Each row has a class, written after it.
[ 50  40  45  -8  21   2 -32 -22  71  -5 -17  34 -41  10 108  -6   5   3
 -11 -20  23  20  24  29  66  -1  55  70  -6  -9  -3  39 -13 -65 -30]	Seduf
[  9  24 -16  80   7  11 -22 -27  -4 -18 -18 -13  29  23  -8   9 -32  42
  26  15  -1  21  -8  -1 -12  12  13  -3  42 -15  -2  15  -2 -18  13]	sudet
[ 17  17 -17  62  14  24 -20 -55 -14 -22  -4 -21  34  49  -7   1 -22  51
  38  16  -5  17 -12 -14 -37   5  34   1  49 -13 -18  18 -11   2  20]	daki
[ -2  12 -21  58  20  23 -14 -40  -1 -11  -7 -27  32  33 -13 -15 -30  49
   9  29 -17  20  -7 -13 -25  23  21 -10  44 -12 -17   5 -13  -2  17]	nuzi
[ 38  43  27 -25  22 -11 -37 -15  68 -31 -13  44 -43  13 109 -18  -2   9
 -14 -42  20  33  12  30  85   2  63  63 -19 -13 -10  43   4 -45 -26]	sef
[-17  13 -11  69   8   8 -14 -29  10 -20 -15 -34  27  38 -19  -4 -27  37
  28  16 -14  21 -10  -1 -40  24  27   7  40  -4 -21  22 -26  -6  18]	sek
[ 29  38  37 -23  22 -10 -36 -24  72  -8 -15  26 -31  23 112  -5   8  -4
 -22 -37  -5  42  16  20  82 -12  54  67  -2  -7   4  43   8 -53 -29]	lurag
[-19   1  21  -9 -24  -8 -58  42  75  -1  -1 -61  11   4  -8  18  14 -73
  44  -4  -9  39   9  23  41   0  16   4  -1  47 -14  30   3  28  -8]	lurag
[-23   5  28 -30 -35  -6 -38  58  75  21   0 -57   2  -5  -7  26   2 -68
  51   1 -29  24   7  18  42  11  -9  -6   8  55  -9  29 -16  27  -7]	voza
[  6  66  18 -56  -1 -27  22  20 -14  -3   0  13  19  22  -8 -13  10 -42
 -14 -58  50 -23   8  30   1  18 -52  -9  -6 -15 -10  50  43 -12 -19]	sef
[-40   9  29 -18 -42   5 -43  44  47   7  -9 -37  23   9 -10  11   8 -72
  67  -4 -34  29  -8  36  16  -8  -2  -2  -9  50   4  27  28  16  -1]	lurag
[-29  12  27 -24 -19 -14 -36  53  70  19 -10 -54   6  -6 -11  26  13 -79
  60  14   1  34   2  32  29   9   0   6 -12  53 -35  27 -27  22  11]	sek
[ 34  30  34 -28  22  -2 -39 -28  69 -23 -15  32 -39  19 111 -14  -3   2
 -25 -40  10  28   6   7  77   5  54  50 -12 -23 -12  40   5 -48 -26]	sef
[ 28  26  30 -11  25 -16 -19 -21  71  -1  -6  26 -47  18 106  -9   0 -10
 -24 -22  11  25  16  18  89  -1  72  83 -15   1   7  29  10 -43 -26]	fuga
[ 40  49  30 -29  14 -13 -44  -9  54 -29 -17  43 -37  19  88 -17 -11 -10
  -8 -41  12  30   2  27  81   9  34  53 -16 -14 -21  53  12 -36 -36]	sef
[ 35  34  32 -16  14  -1 -13 -14  84  -9 -14  38 -37  12 105   1 -14  11
 -35 -44  -5  17  24  18  88   0  54  63   8 -11   5  40  -6 -43 -31]	voza
[ 50  47  48 -35  25  -3 -13 -14  64  -7 -19  34 -33   9  94 -11 -13 -12
   2 -30  13  24   2  22  76   2  23  72 -23 -21 -14  38  11 -36 -28]	Zer
[ 57  40  45  -1  28  -2 -44  -1  71 -20 -31  41 -25   1 101  -6 -13 -12
 -26 -36  17  31  10  39  70   1  43  68  -8   8 -25  52  16 -46 -24]	pekit
[-35   3  29 -21 -35 -16 -51  40  61  18   6 -66   6   3 -11  17  14 -95
  61  21 -15  26  -6  19  41  15   7   5  -8  61  -8  22   6  30  -8]	fuga
[ 37  33  25  -7  15  -6 -30 -31  60 -11  -8  34 -33  22 109 -12  -3  -5
 -27 -33  21  27  17   7  91  -4  71  73  -6  -2   5  21  13 -48 -28]	fuga
[-14  -4  45 -19 -24  -3 -48  31  56  -4  13 -46  -1  -6 -10  20  16 -73
  52  10 -15  31   0  23   8   7   5  -4   2  45 -26  36  -2  47   4]	daki
[  0   8 -26  63   4  19 -34 -31  -3 -30 -20 -16  25  36 -14 -10 -44  42
  32   5 -10  16 -22 -10 -39  21  25 -13  39 -18 -19  24   8 -15  11]	sef
[  0  68  30 -48  -2 -33  17  13  -1  19  -5  -9  29  28   3 -15  14 -57
 -25 -63  44 -14  15  31   7  14 -51   5   2  -4  10  42  58 -18 -25]	lurag
[  0  64  38 -49  10 -42  23  21   5  15   2   1  33  27   0   2  23 -63
 -18 -61  30 -12   9  40  20   6 -49  14  11   3  -3  48  48  -7 -22]	lurag
[  3  67  43 -51  -2 -32  46  44   0  25   1  16  24  23   7  30  12 -56
 -20 -62   4 -34  20  29  18  11 -53  13  29   6  -7  47  27 -12 -23]	voza
[-24  19  27  -8 -34 -11 -21  57  43  -3  12 -27  14 -16 -15  38  23 -68
  63  11 -22  23  10  31  41  -2 -14  -8  -7  44  -5  16  -2  22   5]	sudet
[ -1  12 -16  69   8  13 -36 -29   5 -20 -21 -32  42  43  -8   7 -16  36
  22  -1 -12  22  -8 -10 -21   3  37   0  49   2  -6  18   2 -11   5]	lurag
[ 12  75  44 -47  22 -19  40  29 -21  27  -5  15  25  14   4   2  11 -47
 -34 -38  28 -23  11  38  12  22 -58  12  12   3 -24  37  40 -12 -16]	nuzi
[  1  63  29 -41  10 -33  22  15 -17  17   2  -6  24  21 -10  -6  24 -56
 -17 -39  22 -31  -2  19  16  20 -54   5  -2  14  -2  35  46  -4 -22]	fuga
[-30 -10  23  -8 -33  -1 -29  42  45   0  13 -44   7 -24 -22  -3   8 -45
  54  22 -11  27   6  29  21  -3   3   2 -11  51  -8  16   9  27  -2]	pekit
[-20  15  19 -14 -34  -5 -21  60  47   4   7 -51   8  -3 -11  37  13 -52
  43  -8 -37  14  17  13  36   3   1  -1  20  50  -6  16 -12  16  -4]	voza
[ 44  48  32 -14  20  -4 -50  -5  60 -38 -27  50 -36  15 100 -13 -19 -14
 -17 -46  11  34   3  32  68   6  44  54 -10 -20 -25  56  15 -46 -24]	sef
[  3  14 -12  43   7  28   9 -29 -17   3 -16 -33  32  30 -15   0 -32  45
  55  18  -1   6 -15 -20 -46   8   7   6  31 -17  -5  -3   1 -18  18]	Zer
[-41  11  25 -25 -38 -15 -28  51  56  18  -2 -32   7   6 -12  12   6 -67
  77  12 -25  33  -3  31  11  11   3   9 -26  54  -8  17  -6  15  12]	sek
[ 41  39  31   3  24 -12 -14 -13  60 -19 -13  56 -38   2 104  14  -2   9
 -23 -24   2  30  20  25  84  -7  48  63  -9 -20   7  29  -6 -52 -13]	sudet
[ 38  41  43 -32  32  -5 -37 -25  82 -15 -23  29 -33  24 104  -1  12   5
 -11 -31  14  22  17  25  76   2  46  64  -6 -21   4  34   3 -51 -23]	Mar
[-19   6  37 -21 -27   1 -49  44  55   0  -1 -51  -4  -3 -18  27  11 -76
  71  19 -25  27   0  33   7   6  -2   0  -7  53 -30  37  -5  45   3]	daki
[-26  -2  28 -13 -32   3 -25  40  40   2  11 -46  16 -19 -11   6  15 -55
  53  14  -9  25   4  31  14  -3   2   1  -4  54  -8  18   8  17   6]	pekit
[ 13  75  43 -57  10 -25  31   2 -11  -6  -3  20  30  28  -1  -8  31 -39
  -9 -52  30 -37   2  43   5  21 -67   4   2 -18   4  42  41 -10 -18]	Mar
[ 45  35  29 -19  22  -7  -9  -2  93  -7 -15  31 -45  24 114   1  -9   4
 -32 -54 -19  20  26  16  90   1  45  62   1  -3   3  39 -14 -44 -27]	voza
[-39   0  34 -21 -33  -6 -14  30  30  -2  22 -42   1 -10 -21  14  17 -58
  57  10 -20  19  10  29   5  -4   5   4   2  34  -8  13  16  39   4]	daki
[ 17  70  52 -40  11 -28  29   3 -11  14   3  14  21  18   7 -11  28 -44
 -19 -41  38 -37  11  38 -11  20 -52  10  -4 -14   7  42  23 -28 -16]	Seduf
[ 14   9 -10  75  12  15  -6 -34 -11 -11  -4 -26  27  30 -20  -1 -18  45
  33  20  11   3  -4   9 -52  11  31   6  45 -11   3  13 -20 -25  19]	Seduf
[ 50  55  45   0  31 -17 -29  -8  57 -20 -30  67 -29  -1 105   6 -12  -7
 -26 -42   7  31   4  41  86  -3  21  56  -4 -18  -7  42  11 -50 -18]	sudet
[ 14  70  43 -58  10 -33  20  14   0   1  -2  18  27  31  -9  11  27 -51
  -1 -47  30 -30   5  40  16  19 -61  12   7 -14  -6  48  42  -7 -24]	Mar
[ -2  62  33 -42   2 -48  31  10 -19  24  12   2  31  32  -6   3  23 -64
 -16 -42  44 -31   7  19  22  20 -35  22   6   9   4  31  45  -1 -26]	fuga
[  0  72  33 -56   0 -42  20  24 -25   9   1  25  21  20   3  -6   5 -47
  -7 -60  50 -15   6  34   9  16 -48   9   9 -11 -13  45  53 -18 -25]	sef
[  1  27 -25  65  15  29 -16 -39  -1 -14 -15 -22  47  45  -1 -13 -32  52
  15  18   2  23   1 -15 -20  13  29 -13  53 -13 -20   4  -8 -10  13]	nuzi
[ -7  20 -22  68   6   9 -18 -24   6 -13 -19 -30  26  33 -15   1 -27  45
  36  16   1  25  -2  -6 -35  20  33   8  42   5 -25  14 -27 -18  15]	sek
[ -7  64  33 -43   7 -43  28  21 -23  19   7  -1  27  34 -11  10  24 -66
 -14 -39  24 -29   7  21  16  15 -45  18   6   6  -2  37  40  -2 -20]	fuga
[ 48  50  43   7  33  -9 -23 -12  52 -28 -30  66 -17   9 102  23  -5  -8
 -31 -39   3  23   3  36  84  -9  37  57  -5 -28  -3  42   6 -48  -9]	sudet
[-16   7  23 -27 -26  -1 -34  37  51 -14   9 -49  19   8 -25  22  34 -54
  64   0  -3  14   9  23  27   4  -3  -9  -4  33  -1  11  -3  29   4]	Mar
[-11   5 -19  54  19  19  11 -41 -16   8  -5 -29  37  46 -20 -12 -36  45
  14  30  -7  21 -13  -5 -37  15  19  -9  48 -22  -2   9  -6  -4  26]	nuzi
[ -2   2 -20  71  11  14 -18 -41   7  -6 -14 -35  24  39  -3  -9 -33  27
  21  12  -2   9 -14 -16 -22  18  32   7  48   6 -10   9   3 -10   7]	fuga
[ 22  37  42 -22  34   4 -17 -27  69   0 -17  37 -25  26 108   0  -2   7
 -33 -15  -9  27  18  14  87   1  56  64  -2 -18 -13  29  -1 -41 -23]	nuzi
[  4  60  26 -41   4 -32  20  15 -14  25  -3  -2  27  24 -14  -7   7 -64
 -20 -44  54 -29   4  29  13  22 -40  18  -7   2   6  35  53  -7 -15]	fuga
[ 44  53  29 -19  29 -13 -46 -11  58 -39 -24  60 -33  12 104 -16 -15  -4
 -18 -44  10  32   1  36  77   2  49  61 -15 -24 -24  50  10 -44 -19]	sef
[  1  66  47 -53   3 -33  37  29  -1  32  -4  17  25  20  10  30  11 -53
 -25 -49   1 -33   7  22  19  13 -53  10  30  -3  -6  51  29 -15 -25]	voza
[ -4  71  36 -49  10 -45  38  33  -4  25  -1   8  24  23  -4  12  19 -52
  -9 -50  40 -13  16  35  12  14 -45  25   3   4 -16  38  26 -20 -11]	sek
[ 55  44  28 -12  26  -5 -50  -2  67 -36 -24  45 -36  18 101  -7 -15  -8
 -19 -53  23  33  10  31  84   4  55  61 -12 -16 -27  49  13 -43 -25]	sef
[  7  18 -12  49  24  21  -1 -29 -12 -10 -13 -42  26  20 -17  -3 -29  50
  40  20  -2  13 -14 -13 -41  11  11   9  37 -24 -10   5  -9 -14  23]	Zer
[-24   9  43 -10 -26 -21 -54  58  49  19 -19 -24   5 -20 -10  41  -1 -82
  57  17 -16  29  -6  27  44   5 -23  -2 -12  39 -15  22   7  24  -5]	sudet
[ 34  43  43  -3  20  -9 -25  -3  68 -18 -20  56 -36   6 104  17  -3  -5
 -13 -29  -4  32  18  33  88  -9  41  63 -10 -13   2  38   0 -48 -17]	sudet
[ -2  13 -20  75  12   6 -30 -30  -3 -22 -17 -28  34  32  -5   3 -17  47
  24   7 -15  24  -7  -7 -20   4  40   8  53   5  -7  14   0 -13   1]	lurag
[-23  15  39 -11 -48  -3 -43  39  53  13   2 -33   9   4 -15   2   2 -74
  80  16 -10  19   2  41   5  13  -4   3 -15  36   6  27  11   6  -7]	Seduf
[ -5  13 -23  61  16   3  -3 -26 -10  -1 -21 -30  37  45 -30  13 -29  41
  37  12   1  21 -20   2 -38  13  26   8  42  -5 -13  18 -23 -17  29]	sek
[  3  19 -21  63  -3  17 -27 -32 -17 -35 -11 -18  37  45  -8   1 -24  36
  45   6  -7  14 -23  -7 -28  18  35  -8  43  -6 -18  22  -3  -8   7]	sef
[ 41  42  42 -18  23   0 -24 -15  72 -20 -19  41 -31  14  98  -5 -12 -19
 -12 -44  21  28  17  43  57 -10  42  57  -5 -12 -20  49  19 -26 -14]	daki
[  0  62  32 -58  -6 -39  15  31 -24  15  -4  19  23  34 -10  10   7 -54
   4 -59  43 -21   1  27  11  15 -50   7   1  -5 -14  48  49  -9 -28]	sef
[ 44  41  36 -10  36 -14 -25   1  86 -14 -25  36 -32  15  96   5 -10 -15
 -24 -46  22  39  15  41  82   0  56  79 -12  -6 -27  44  -8 -47  -8]	sek
[ 11  64  32 -58   6 -11  41  23   2  12  -3  -1  23   8  -2  -4   9 -46
   1 -37  38 -25   9  23   1   8 -53   6 -23 -22   1  33  44 -11 -10]	Zer
[ 10  71  29 -51   5 -29  44  25   3  21   1   6  27  22  -3   1   5 -41
 -28 -63  27 -34  15  33  14  18 -58   2  15  -7   6  49  28  -9 -17]	voza
[ 50  50  41 -19  24  -4 -32 -15  57 -24 -13  45 -39  19 105   5   0 -10
 -11 -29   7  35  20  32  57  -9  53  65   0  -8 -23  52  -2 -33 -15]	daki
[ 11  75  45 -28   9 -42  33  41 -20  15 -10  39  26   9   6  37  17 -62
 -12 -42  25 -19  10  39  27   3 -63  11  10  -6 -11  45  37 -14 -16]	sudet
[  4  20 -22  65   1  20 -38 -41   5 -21 -21 -34  46  49  -4  -4 -23  36
  27  -7   0  24  -9  -8 -16   6  36   1  49  -1  -2  19   5 -17   1]	lurag
[  4  62  43 -48  22 -17  25  17 -22  22   1   6  32  15   1   9  26 -38
 -39 -25  21 -18  11  14  11  18 -45  -1  14  -2 -20  30  22  -5 -10]	nuzi
